Below are the code and all the weights of a small trained network. Each question names an input and a target symbol and asks about switching units off, where a switched-off unit gives its printed mean instead of its output.

import numpy as np


def w(rows, s, z=0):
    codes = np.array(rows[::2]) - 128.0
    scale = np.full(codes.shape[1], s)
    scale[-1] = z or s
    return codes * scale


def f(y):
    return np.maximum(y, 0)


def softmax(a):
    e = np.exp(a - a.max(-1, keepdims=True))
    return e / e.sum(-1, keepdims=True)


def log_softmax(a):
    a = a - a.max(-1, keepdims=True)
    return a - np.log(np.exp(a).sum(-1, keepdims=True))


def net(x, mask):
    ids = ['βγεζστφω'.index(c) for c in x.split()]
    T = len(ids)
    res = E[ids] + P[:T]
    u = 0
    for l in range(3):
        r = res
        for j in range(3):
            rows = slice(2 * j, 2 * j + 2)
            q, k, v = (r @ M[l][rows].T for M in (Q, K, V))
            z = softmax(np.where(np.tri(T) > 0, q @ k.T / 2**0.5, -1e9)) @ v
            o = O[l][rows]
            res = res + np.where(mask[u + j], z, o[:, -1]) @ o[:, :-1]
        u += 3
        y = f(res @ A[l][:, :-1].T + A[l][:, -1])
        res = res + np.where(mask[u : u + 4], y, B[l][:, -1]) @ B[l][:, :-1]
        u += 4
    return log_softmax(res[-1] @ U[:, :-1].T + U[:, -1])


Q, K, V, O, A, B = {}, {}, {}, {}, {}, {}
E = w([
[165,130,245,88,118,46],'β',
[41,208,99,21,79,98],'γ',
[144,148,29,170,111,144],'ε',
[221,123,140,151,148,54],'ζ',
[111,175,148,116,135,219],'σ',
[150,158,41,132,99,248],'τ',
[230,71,192,78,82,159],'φ',
[217,82,185,134,183,111],'ω',
],0.014)
P = w([
[215,218,108,76,141,122],'0',
[132,145,179,147,101,88],'1',
[133,125,178,154,105,94],'2',
[131,102,165,152,122,104],'3',
[105,87,144,124,140,111],'4',
[104,65,141,117,149,113],'5',
[97,43,138,107,149,113],'6',
[105,19,118,101,162,122],'7',
[98,3,101,82,171,128],'8',
[112,9,105,86,131,174],'9',
],0.014)
Q[0] = w([
[145,91,121,121,198,111],'L0H1',
[147,202,125,243,181,137],'L0H1',
[252,89,174,184,150,125],'L0H2',
[165,109,131,64,41,85],'L0H2',
[100,107,113,228,187,133],'L0H3',
[86,77,93,62,157,98],'L0H3',
],0.014)
K[0] = w([
[110,117,119,162,118,87],'L0H1',
[171,195,116,124,122,96],'L0H1',
[163,253,134,147,115,128],'L0H2',
[164,88,60,85,191,116],'L0H2',
[116,205,151,116,123,86],'L0H3',
[76,87,142,141,159,135],'L0H3',
],0.017)
V[0] = w([
[97,128,107,75,154,2],'L0H1',
[104,15,106,150,136,53],'L0H1',
[140,146,96,199,240,77],'L0H2',
[80,109,49,114,96,47],'L0H2',
[173,72,53,147,81,102],'L0H3',
[161,111,58,141,76,204],'L0H3',
],0.009)
O[0] = w([
[158,168,183,149,42,214,207],'L0H1',
[117,204,172,191,128,161,82],'L0H1',
[151,254,101,101,154,139,2],'L0H2',
[154,152,76,94,28,70,53],'L0H2',
[136,209,192,192,71,4,143],'L0H3',
[146,97,59,178,123,63,109],'L0H3',
],0.008,0.0026)
A[0] = w([
[2,92,206,110,167,105,159],'L0N1',
[113,47,167,111,221,148,2],'L0N2',
[195,116,79,147,177,195,26],'L0N3',
[68,98,157,226,205,191,118],'L0N4',
],0.0068,0.0055)
B[0] = w([
[180,170,1,223,147,146,255],'L0N1',
[101,91,230,116,97,123,194],'L0N2',
[114,125,157,131,180,59,155],'L0N3',
[172,143,44,66,27,80,214],'L0N4',
],0.008,0.0053)
Q[1] = w([
[49,86,216,151,186,110],'L1H1',
[105,73,133,91,177,89],'L1H1',
[75,174,135,74,148,189],'L1H2',
[51,123,172,134,127,108],'L1H2',
[181,104,80,77,153,116],'L1H3',
[6,137,74,148,152,143],'L1H3',
],0.011)
K[1] = w([
[163,140,169,153,131,72],'L1H1',
[165,115,138,100,143,105],'L1H1',
[130,106,110,195,101,136],'L1H2',
[88,128,107,161,108,129],'L1H2',
[109,133,116,95,147,157],'L1H3',
[48,168,93,249,89,175],'L1H3',
],0.013)
V[1] = w([
[78,164,183,84,120,56],'L1H1',
[12,163,35,137,172,113],'L1H1',
[73,80,164,206,67,82],'L1H2',
[154,126,89,254,147,173],'L1H2',
[227,82,227,97,135,125],'L1H3',
[49,87,173,195,165,142],'L1H3',
],0.006)
O[1] = w([
[69,133,23,154,253,184,101],'L1H1',
[188,80,116,70,188,127,90],'L1H1',
[202,119,61,116,60,115,28],'L1H2',
[210,176,87,118,135,97,16],'L1H2',
[27,72,190,47,191,30,170],'L1H3',
[134,69,58,52,7,117,2],'L1H3',
],0.0059,0.0068)
A[1] = w([
[254,107,139,177,139,65,127],'L1N1',
[147,87,170,173,142,34,2],'L1N2',
[67,165,110,15,94,169,80],'L1N3',
[92,207,51,63,150,91,147],'L1N4',
],0.0083,0.0076)
B[1] = w([
[1,66,103,145,168,136,225],'L1N1',
[215,152,134,73,106,207,253],'L1N2',
[93,158,93,80,139,139,201],'L1N3',
[125,139,130,203,130,47,232],'L1N4',
],0.0095,0.0039)
Q[2] = w([
[190,111,149,106,179,107],'L2H1',
[129,196,161,100,107,134],'L2H1',
[165,135,106,67,80,128],'L2H2',
[125,150,65,143,67,156],'L2H2',
[156,141,248,133,183,160],'L2H3',
[165,115,211,122,170,32],'L2H3',
],0.012)
K[2] = w([
[53,152,164,98,133,38],'L2H1',
[229,135,133,98,146,48],'L2H1',
[42,172,116,53,80,119],'L2H2',
[119,117,120,153,1,195],'L2H2',
[59,149,219,90,254,122],'L2H3',
[56,60,238,157,173,12],'L2H3',
],0.009)
V[2] = w([
[83,179,84,132,144,65],'L2H1',
[190,77,135,133,130,114],'L2H1',
[157,115,127,34,95,149],'L2H2',
[98,130,96,204,20,72],'L2H2',
[255,158,166,220,115,125],'L2H3',
[101,238,120,87,166,189],'L2H3',
],0.007)
O[2] = w([
[137,117,140,126,67,141,137],'L2H1',
[73,116,71,105,124,185,94],'L2H1',
[188,59,118,152,81,154,74],'L2H2',
[57,195,222,113,135,190,2],'L2H2',
[150,118,173,166,185,1,17],'L2H3',
[207,168,152,112,121,143,157],'L2H3',
],0.0094,0.0065)
A[2] = w([
[95,140,46,99,63,142,104],'L2N1',
[118,230,143,134,71,132,3],'L2N2',
[74,158,93,181,156,174,184],'L2N3',
[68,121,150,245,74,112,119],'L2N4',
],0.012,0.004)
B[2] = w([
[119,192,213,168,76,67,250],'L2N1',
[141,33,28,48,76,101,199],'L2N2',
[203,198,116,57,241,122,227],'L2N3',
[108,105,87,254,103,224,220],'L2N4',
],0.0084,0.012)
U = w([
[210,179,166,74,136,229,69],'β',
[190,200,163,102,40,126,12],'γ',
[75,85,80,70,99,120,173],'ε',
[67,169,113,34,138,86,253],'ζ',
[164,250,196,125,105,42,165],'σ',
[100,164,169,174,111,108,239],'τ',
[150,180,70,116,174,198,47],'φ',
[253,180,65,116,137,99,104],'ω',
],0.0071,0.0033)

Each question gives the input, a string of symbols that net reads in full, and the target symbol t.
The units are the heads (2 rows each of Q, K, V and O) and the neurons (one row each of A and B). Each row of codes is followed by its name. A weight is (code - 128) times the scale printed after its matrix; where a second scale follows, it is the last column's (O, A, B and U).
mask holds one flag per unit, layer by layer, with each layer's heads first. A switched-off unit (its flag False) gives its mean, the last column of its rows in O or B, instead of its output. The means were averaged over made-up inputs and are rounded, as every weight is.
A unit's drop is (log p(t) with every unit on - log p(t) with that unit switched off) / (log p(t) with every unit on - log p(t) with every unit switched off).
k most important neurons: the k neurons with the biggest drops, biggest first
k most important neurons of layer l: the k neurons of layer l with the biggest drops, biggest first
which heads matter: for each layer, one digit per head in row order, 1 if its drop is at least 0.15 and else 0, layers parted by /
input β γ ε γ σ γ, target σ: 3 most important neurons of layer 2 -> [L2N1; L2N2; L2N4]
input σ φ τ τ, target ε: which heads matter -> 100 / 000 / 010
input ω ε β φ φ ζ τ β, target ω: most important neuron of layer 1 -> [L1N2]
input φ ω φ σ γ ε ζ β ζ, target ε: 2 most important neurons of layer 0 -> [L0N4; L0N1]
input ω σ σ γ φ, target ω: which heads matter -> 010 / 000 / 011
input ε ζ ζ β ε ζ, target ζ: which heads matter -> 011 / 001 / 010
input ε ζ γ β γ φ β γ ζ ω, target ζ: 3 most important neurons -> [L1N4; L2N2; L2N1]
input β γ ω ω ω γ, target ω: 2 most important neurons -> [L2N2; L0N1]
input ζ β σ τ σ ε γ σ τ γ, target τ: 3 most important neurons -> [L2N4; L1N4; L2N1]
input σ γ ω ζ β, target γ: which heads matter -> 111 / 001 / 011
input ε φ σ, target φ: 2 most important neurons of layer 2 -> [L2N3; L2N4]
input τ φ γ, target φ: which heads matter -> 010 / 000 / 010
input ε ε ζ σ τ ε γ σ ζ, target ζ: 2 most important neurons -> [L1N1; L0N1]
input ε β γ ω γ ω τ ω β φ, target ζ: 2 most important neurons -> [L1N4; L1N1]
input ω τ ω ε, target ω: which heads matter -> 010 / 010 / 011
input γ γ γ σ β ε φ ω, target τ: which heads matter -> 110 / 000 / 001
input γ φ γ τ γ, target τ: 2 most important neurons -> [L2N4; L2N1]
input ω γ β τ, target ω: 2 most important neurons -> [L0N1; L0N3]
input σ τ γ γ ζ, target γ: 4 most important neurons -> [L2N1; L0N2; L0N1; L0N4]
input γ ε σ β ζ γ ζ ζ ω, target τ: most important neuron of layer 1 -> [L1N2]
input τ γ σ ζ ζ, target φ: 2 most important neurons -> [L1N1; L2N3]
input γ φ γ, target φ: which heads matter -> 010 / 001 / 010
input ω ε ε, target ω: most important neuron of layer 0 -> [L0N1]
